Each row is followed by its group and then its class within the group.
[-6,-12,-28,22,-51,14,1,-8,17,-8,-14,-14,-1,1,-9,9,-7,-5,-7,1,1,-4,16,5,2,0,-23,18,-28,22,24,-30,-7,13,0,17,37,-22,2,23,68,-26,2,-24,-6,21,5,0,2,-5,6,12,-34,0,21,3,3,26,1,8,4,-31,-10,-12,-4,24,-17,-4,14,-47] => (12):GN
[-12,-1,-5,9,-30,-43,-6,1,17,-12,0,-6,13,-3,-9,-1,-17,3,-8,-6,2,5,21,2,2,3,-16,6,-22,20,22,-34,-19,2,-1,17,24,-14,-1,3,36,-12,-2,-23,-8,14,6,-2,-10,0,10,11,-7,2,13,5,3,22,-6,-1,8,-15,10,-11,1,6,-11,-11,4,-34] => (12):GN
[-23,-3,28,-1,-1,-1,12,-25,3,2,13,-4,28,0,-22,10,5,-16,-7,12,10,3,41,-22,-11,12,-9,22,-40,17,48,-25,-6,8,-32,32,25,-22,-53,-33,20,-13,-18,-8,19,39,-1,5,-47,-21,20,-2,3,-12,-16,7,-11,25,-14,-1,14,-18,5,-14,-1,10,-45,-36,7,-28] => (18):Sc
[-11,-1,41,8,8,6,4,-39,2,3,-15,0,29,2,-6,10,5,8,-33,5,8,-1,22,-32,3,-5,11,5,-27,6,25,-21,-17,2,-18,11,28,-28,-19,-32,88,-27,-4,-57,14,5,-9,-12,-45,-11,42,8,-6,-12,14,2,-12,43,-10,-6,24,-17,0,-12,-1,15,-28,23,-3,-86] => (21):Nq
[-3,-7,-29,24,6,4,-14,10,4,-32,27,-19,14,-3,1,-22,-3,19,-3,5,-3,7,17,9,5,-10,-15,23,0,-8,-16,-34,19,25,1,32,-5,16,-51,10,-36,7,7,16,5,13,18,-4,1,18,-35,-28,12,-5,24,3,10,12,12,5,-7,-13,12,1,1,-4,18,-1,-3,82] => (22):CP
[-39,0,7,10,-18,9,5,-18,16,-5,11,-2,16,8,-10,7,2,-12,-16,12,10,2,21,-19,-6,6,-7,17,-18,16,27,-21,-12,12,-16,22,27,-11,-13,-4,30,-11,-2,-5,8,19,0,3,-25,-29,-2,10,4,-6,-3,5,-15,24,-7,-7,5,-11,0,-14,-2,3,-35,-24,1,-28] => (18):HH
[-8,-4,0,14,-9,10,3,-14,-11,-5,3,-9,43,6,-5,6,2,1,-6,15,3,-1,24,-4,-1,7,5,14,-13,-1,7,-17,-1,4,-16,16,23,-4,-48,12,22,27,0,-23,3,25,4,4,-7,-7,4,8,-10,-5,9,8,-7,29,-7,3,3,-10,3,-8,-3,2,-23,-8,1,-21] => (18):HH
[0,8,26,4,11,0,14,-30,-1,3,-7,-8,20,-6,-4,17,1,-3,-1,7,3,3,0,-19,-3,-3,23,11,-10,1,8,-19,3,2,-4,9,14,-11,-20,-20,6,-11,-3,-38,3,10,-14,-9,-40,10,25,6,-10,-9,-10,16,-7,40,-12,-4,16,-9,-2,-6,-4,11,-15,8,2,-29] => (21):Gz
[-1,-7,-13,26,13,2,-15,12,11,-14,22,-29,17,1,-13,-21,-14,18,-11,12,-6,4,24,8,-3,6,-5,31,1,-27,-25,-39,20,14,3,20,-16,23,-39,-1,-35,26,7,12,1,11,12,-2,11,19,-21,16,-5,-5,10,8,1,26,5,1,-2,-1,21,9,7,-9,12,6,7,61] => (22):CP
[1,9,-80,35,-21,13,-9,42,20,-42,-12,3,-3,6,1,-23,9,-15,-14,-4,-2,-3,33,13,-5,5,2,41,-28,-7,-24,-88,0,31,14,28,-8,-1,-10,11,-35,25,-1,41,-8,14,15,-1,7,26,-23,-14,-13,-16,3,-27,19,9,0,6,10,-17,8,-16,16,-11,10,-1,15,50] => (22):CP
[12,-7,-39,27,2,17,-14,22,3,-36,6,-33,11,1,-5,-32,-20,5,4,0,-8,3,36,14,-14,-4,-18,33,-17,-9,-23,-53,3,20,1,21,-9,32,-57,6,-41,19,2,5,-3,13,4,-5,10,38,-11,-26,-3,9,20,6,14,34,11,6,-2,-22,5,23,7,15,11,-2,-5,16] => (22):CP
[-16,-8,-5,2,-14,6,11,-16,16,-1,-8,10,25,6,-13,22,-1,-16,-9,-3,14,-2,14,-7,10,2,-10,17,-31,19,30,-29,-12,2,-8,14,31,-25,6,7,66,-17,-11,-20,20,15,5,11,-34,-18,13,9,8,-14,-5,-3,-7,18,-5,0,15,-35,-8,-27,-8,-5,-30,8,7,-27] => (12):Zt
[-1,-9,-1,-21,4,6,18,-13,0,1,-9,10,1,-3,-16,19,3,-33,-5,2,16,-5,18,-14,0,-10,1,-16,-54,26,33,-40,-17,6,-4,13,11,-15,-31,-12,53,-15,-8,-8,15,6,15,-12,-42,-4,35,-8,11,-9,-11,-5,-6,-10,-5,-6,15,-17,-3,-2,7,15,3,11,0,-38] => (21):Gz
[-20,11,-3,26,-20,-3,11,-12,9,-1,-9,6,11,1,-1,3,14,-10,-8,9,-6,6,10,4,23,18,19,22,-2,6,23,-33,-3,0,2,-8,29,-14,14,13,21,-8,-9,-3,-1,22,-3,12,8,-8,11,28,-11,-27,-5,9,-1,22,-1,-2,5,-14,-1,-25,-9,-5,-24,-17,0,-28] => (18):HH
[3,-4,23,2,16,6,12,-23,8,-8,-15,-2,21,-9,-6,13,4,4,-5,2,16,-8,5,-27,0,-16,10,-7,-30,2,5,-29,-2,3,-4,4,21,-19,-2,-17,47,-20,-6,-41,-2,-9,1,-12,-33,9,29,-3,-12,-11,-7,-3,3,23,-7,-4,20,-11,-1,-2,3,25,-7,46,10,-62] => (21):Nq
[-16,9,-3,21,-23,7,1,-12,7,-3,3,-19,16,3,-7,8,9,-9,-12,4,2,-3,17,1,4,9,-1,25,-10,14,21,-18,-6,10,-3,31,27,-12,-5,-7,22,-10,3,-14,4,14,-5,5,-20,-3,8,23,-10,-2,3,12,3,38,-13,1,4,-16,0,-25,0,3,-20,-15,1,-41] => (18):HH
[-11,-12,-27,8,-22,19,-2,-2,16,-18,-12,-12,6,5,-30,2,-17,-6,-16,3,11,-7,23,2,-3,-7,-34,17,-40,8,29,-33,-6,9,-3,16,31,-20,-19,8,76,-27,-5,-40,12,10,11,-7,0,6,6,-1,5,-2,29,-5,15,35,6,11,10,-42,-6,-7,3,39,-19,20,8,-33] => (12):GN
[20,12,-41,20,-3,14,-3,10,12,-34,-23,-20,-2,-1,-26,-15,-2,-13,0,-5,-3,4,13,-3,1,-18,16,8,-41,-13,-35,-88,13,16,21,7,-20,16,-5,-11,-27,31,0,32,-9,-4,16,-19,-9,42,1,-18,-24,-6,-1,1,9,28,4,-1,14,-18,3,9,20,-8,20,23,14,-2] => (22):CP
[-5,6,-36,25,-28,8,-16,23,-9,-19,12,-22,1,-2,1,-22,-18,23,2,4,-30,7,24,14,-12,12,-32,27,-2,18,-2,-31,2,16,9,20,0,19,-15,19,-2,1,3,16,1,19,9,2,24,13,-27,-7,-1,8,29,0,12,7,5,6,-18,-18,-1,1,4,-2,-3,-17,0,17] => (22):Bp
[-10,15,12,6,-12,2,1,-12,-6,-7,4,18,14,-5,-9,0,5,-22,-16,9,6,7,19,-8,-1,8,20,20,-23,14,26,-22,-5,7,-15,40,17,-15,-31,-19,-21,6,-10,25,-4,29,-7,0,-30,-25,13,7,-1,-13,-14,15,-15,21,-12,-13,2,-4,3,-10,3,-11,-24,-43,-2,-20] => (18):Sc
